Here is a tiny trained network, its code and every weight. The questions are about switching its units off for an input and a target symbol, where a switched-off unit gives its printed mean instead of its output.

import numpy as np


def w(rows, s, z=0):
    codes = np.array(rows[::2]) - 128.0
    scale = np.full(codes.shape[1], s)
    scale[-1] = z or s
    return codes * scale


def f(y):
    return y / 2 * (1 + np.tanh(0.7978845608 * (y + 0.044715 * y**3)))


def softmax(a):
    e = np.exp(a - a.max(-1, keepdims=True))
    return e / e.sum(-1, keepdims=True)


def log_softmax(a):
    a = a - a.max(-1, keepdims=True)
    return a - np.log(np.exp(a).sum(-1, keepdims=True))


def net(x, mask):
    ids = ['ΓΞΠΣαβδεηθλμτφψ'.index(c) for c in x.split()]
    T = len(ids)
    res = E[ids] + P[:T]
    u = 0
    for l in range(3):
        r = res
        for j in range(3):
            rows = slice(2 * j, 2 * j + 2)
            q, k, v = (r @ M[l][rows].T for M in (Q, K, V))
            z = softmax(np.where(np.tri(T) > 0, q @ k.T / 2**0.5, -1e9)) @ v
            o = O[l][rows]
            res = res + np.where(mask[u + j], z, o[:, -1]) @ o[:, :-1]
        u += 3
        y = f(res @ A[l][:, :-1].T + A[l][:, -1])
        res = res + np.where(mask[u : u + 4], y, B[l][:, -1]) @ B[l][:, :-1]
        u += 4
    return log_softmax(res[-1] @ U[:, :-1].T + U[:, -1])


Q, K, V, O, A, B = {}, {}, {}, {}, {}, {}
E = w([
[152,44,32],'Γ',
[140,162,122],'Ξ',
[111,143,36],'Π',
[129,147,135],'Σ',
[138,189,120],'α',
[139,162,127],'β',
[254,74,61],'δ',
[107,64,88],'ε',
[235,134,210],'η',
[140,174,117],'θ',
[99,72,98],'λ',
[72,229,219],'μ',
[29,78,44],'τ',
[142,175,114],'φ',
[160,111,197],'ψ',
],0.0087)
P = w([
[4,145,123],'0',
[74,49,202],'1',
[108,35,208],'2',
[156,74,156],'3',
[151,48,179],'4',
[172,64,148],'5',
[178,56,150],'6',
[186,32,171],'7',
[216,97,118],'8',
[214,88,123],'9',
[205,98,126],'10',
[176,107,148],'11',
],0.0031)
Q[0] = w([
[94,178,162],'0.h1',
[93,171,190],'0.h1',
[102,98,153],'0.h2',
[186,124,121],'0.h2',
[205,65,167],'0.h3',
[152,22,3],'0.h3',
],0.0068)
K[0] = w([
[144,211,123],'0.h1',
[178,216,105],'0.h1',
[145,126,130],'0.h2',
[177,39,132],'0.h2',
[194,18,14],'0.h3',
[3,207,201],'0.h3',
],0.0061)
V[0] = w([
[161,115,189],'0.h1',
[17,152,111],'0.h1',
[20,167,60],'0.h2',
[111,86,84],'0.h2',
[111,62,81],'0.h3',
[2,207,178],'0.h3',
],0.0048)
O[0] = w([
[133,110,67,187],'0.h1',
[40,87,202,39],'0.h1',
[7,121,189,2],'0.h2',
[200,123,185,95],'0.h2',
[204,162,176,101],'0.h3',
[4,29,194,55],'0.h3',
],0.0036,0.00078)
A[0] = w([
[98,123,61,1],'0.n1',
[123,80,41,153],'0.n2',
[240,166,137,122],'0.n3',
[254,99,28,234],'0.n4',
],0.0077,0.0029)
B[0] = w([
[166,120,79,103],'0.n1',
[32,35,42,149],'0.n2',
[168,96,230,183],'0.n3',
[67,3,215,253],'0.n4',
],0.0062,0.0046)
Q[1] = w([
[1,192,119],'1.h1',
[193,105,246],'1.h1',
[145,121,165],'1.h2',
[217,236,201],'1.h2',
[57,220,109],'1.h3',
[93,57,83],'1.h3',
],0.0074)
K[1] = w([
[39,254,82],'1.h1',
[243,98,230],'1.h1',
[125,132,171],'1.h2',
[249,232,225],'1.h2',
[189,199,74],'1.h3',
[146,37,93],'1.h3',
],0.0061)
V[1] = w([
[194,48,229],'1.h1',
[89,251,56],'1.h1',
[151,228,224],'1.h2',
[145,22,11],'1.h2',
[54,16,106],'1.h3',
[253,216,205],'1.h3',
],0.0058)
O[1] = w([
[118,71,234,251],'1.h1',
[162,220,64,3],'1.h1',
[208,238,232,109],'1.h2',
[55,3,14,139],'1.h2',
[19,27,154,190],'1.h3',
[243,211,150,97],'1.h3',
],0.006,0.0056)
A[1] = w([
[110,134,85,135],'1.n1',
[147,253,84,148],'1.n2',
[145,18,163,253],'1.n3',
[20,153,27,91],'1.n4',
],0.0065,0.0044)
B[1] = w([
[129,116,2,129],'1.n1',
[14,233,25,130],'1.n2',
[7,94,196,249],'1.n3',
[168,41,246,153],'1.n4',
],0.0045,0.015)
Q[2] = w([
[2,22,183],'2.h1',
[187,107,155],'2.h1',
[212,142,83],'2.h2',
[43,123,131],'2.h2',
[201,132,253],'2.h3',
[106,161,213],'2.h3',
],0.0084)
K[2] = w([
[147,64,200],'2.h1',
[211,163,154],'2.h1',
[148,162,220],'2.h2',
[47,75,110],'2.h2',
[154,14,165],'2.h3',
[87,2,142],'2.h3',
],0.0074)
V[2] = w([
[88,221,208],'2.h1',
[142,167,180],'2.h1',
[71,139,10],'2.h2',
[178,126,226],'2.h2',
[113,254,145],'2.h3',
[29,210,30],'2.h3',
],0.0054)
O[2] = w([
[218,174,213,137],'2.h1',
[109,133,193,129],'2.h1',
[253,32,97,144],'2.h2',
[4,180,166,101],'2.h2',
[250,84,201,5],'2.h3',
[251,58,64,60],'2.h3',
],0.0055,0.013)
A[2] = w([
[137,41,196,3],'2.n1',
[254,169,146,179],'2.n2',
[74,93,110,4],'2.n3',
[64,94,148,3],'2.n4',
],0.0064,0.0063)
B[2] = w([
[146,231,64,239],'2.n1',
[254,202,71,146],'2.n2',
[189,213,67,211],'2.n3',
[163,216,61,255],'2.n4',
],0.0074)
U = w([
[76,22,153,254],'Γ',
[122,106,148,235],'Ξ',
[99,105,181,232],'Π',
[153,251,143,183],'Σ',
[94,215,88,31],'α',
[178,162,123,94],'β',
[102,56,154,152],'δ',
[112,119,59,111],'ε',
[122,76,124,59],'η',
[215,214,89,106],'θ',
[189,169,108,113],'λ',
[118,54,149,154],'μ',
[71,104,255,92],'τ',
[191,178,102,108],'φ',
[165,150,123,56],'ψ',
],0.0069,0.0062)

Each question gives the input, a string of symbols that net reads in full, and the target symbol t.
The units are the heads (2 rows each of Q, K, V and O) and the neurons (one row each of A and B). Each row of codes is followed by its name. A weight is (code - 128) times the scale printed after its matrix; where a second scale follows, it is the last column's (O, A, B and U).
mask holds one flag per unit, layer by layer, with each layer's heads first. A switched-off unit (its flag False) gives its mean, the last column of its rows in O or B, instead of its output. The means were averaged over made-up inputs and are rounded, as every weight is.
A unit's drop is (log p(t) with every unit on - log p(t) with that unit switched off) / (log p(t) with every unit on - log p(t) with every unit switched off).
The circuit of an input: a set's keep is (log p(t) with only the set's units on - log p(t) with every unit switched off) / (log p(t) with every unit on - log p(t) with every unit switched off). Starting from the 12 units with the biggest drops (on a tie, the unit counted first), units are removed one at a time, each time the one whose removal leaves the highest keep (on an exact tie, the one counted first), for as long as the keep stays at least 0.8.
units of the circuit, in order: the units of the circuit, biggest drop first
top k neurons in layer l: the k neurons of layer l with the biggest drops, biggest first
which heads matter: for each layer, one digit per head in row order, 1 if its drop is at least 0.15 and else 0, layers parted by /
drop when u is switched off: that unit's drop, to one decimal
input θ η Γ θ η Γ μ, target Σ: units of the circuit, in order -> (0.n4, 1.h2, 0.n2)
input φ ψ β Γ α θ, target ε: which heads matter -> 000 / 011 / 101
input θ Γ η ε μ Γ, target ε: which heads matter -> 000 / 011 / 100
input α α Ξ δ η α Π φ Ξ δ Ξ, target α: which heads matter -> 000 / 101 / 111
input ψ μ α, target Σ: units of the circuit, in order -> (0.n4, 1.h2, 1.h3)
input δ α Γ η θ Γ φ φ η η α Ξ, target τ: top neuron in layer 1 -> (1.n4)
input η α θ η α, target τ: top 2 neurons in layer 2 -> (2.n1, 2.n3)
input ψ α Γ Ξ, target ε: top 2 neurons in layer 0 -> (0.n2, 0.n4)
input η η Γ, target ε: top 3 neurons in layer 2 -> (2.n4, 2.n3, 2.n1)
input ψ λ μ Π ψ μ Π η φ, target τ: which heads matter -> 000 / 100 / 100
input ψ φ Σ Γ Σ, target ε: which heads matter -> 000 / 011 / 101
input λ β α Γ Γ θ α, target ε: top 3 neurons in layer 0 -> (0.n2, 0.n4, 0.n3)
input φ Γ α, target ε: top 2 neurons in layer 0 -> (0.n2, 0.n3)
input η φ η α α δ Ξ, target α: top 3 neurons in layer 0 -> (0.n4, 0.n3, 0.n2)
input φ α η α δ φ, target α: top 3 neurons in layer 0 -> (0.n4, 0.n2, 0.n3)
input ψ β η α Π Ξ δ Σ, target α: top 2 neurons in layer 2 -> (2.n4, 2.n3)
input ψ τ α τ Γ Γ δ η η δ, target α: top 2 neurons in layer 0 -> (0.n4, 0.n3)
input α Π φ Ξ α θ Γ φ, target ε: top neuron in layer 2 -> (2.n3)
input ψ δ δ α, target α: drop when 0.n4 is switched off -> 0.9
input α μ μ, target Σ: drop when 0.h1 is switched off -> 0.1
input λ δ α, target α: drop when 2.n4 is switched off -> 0.3
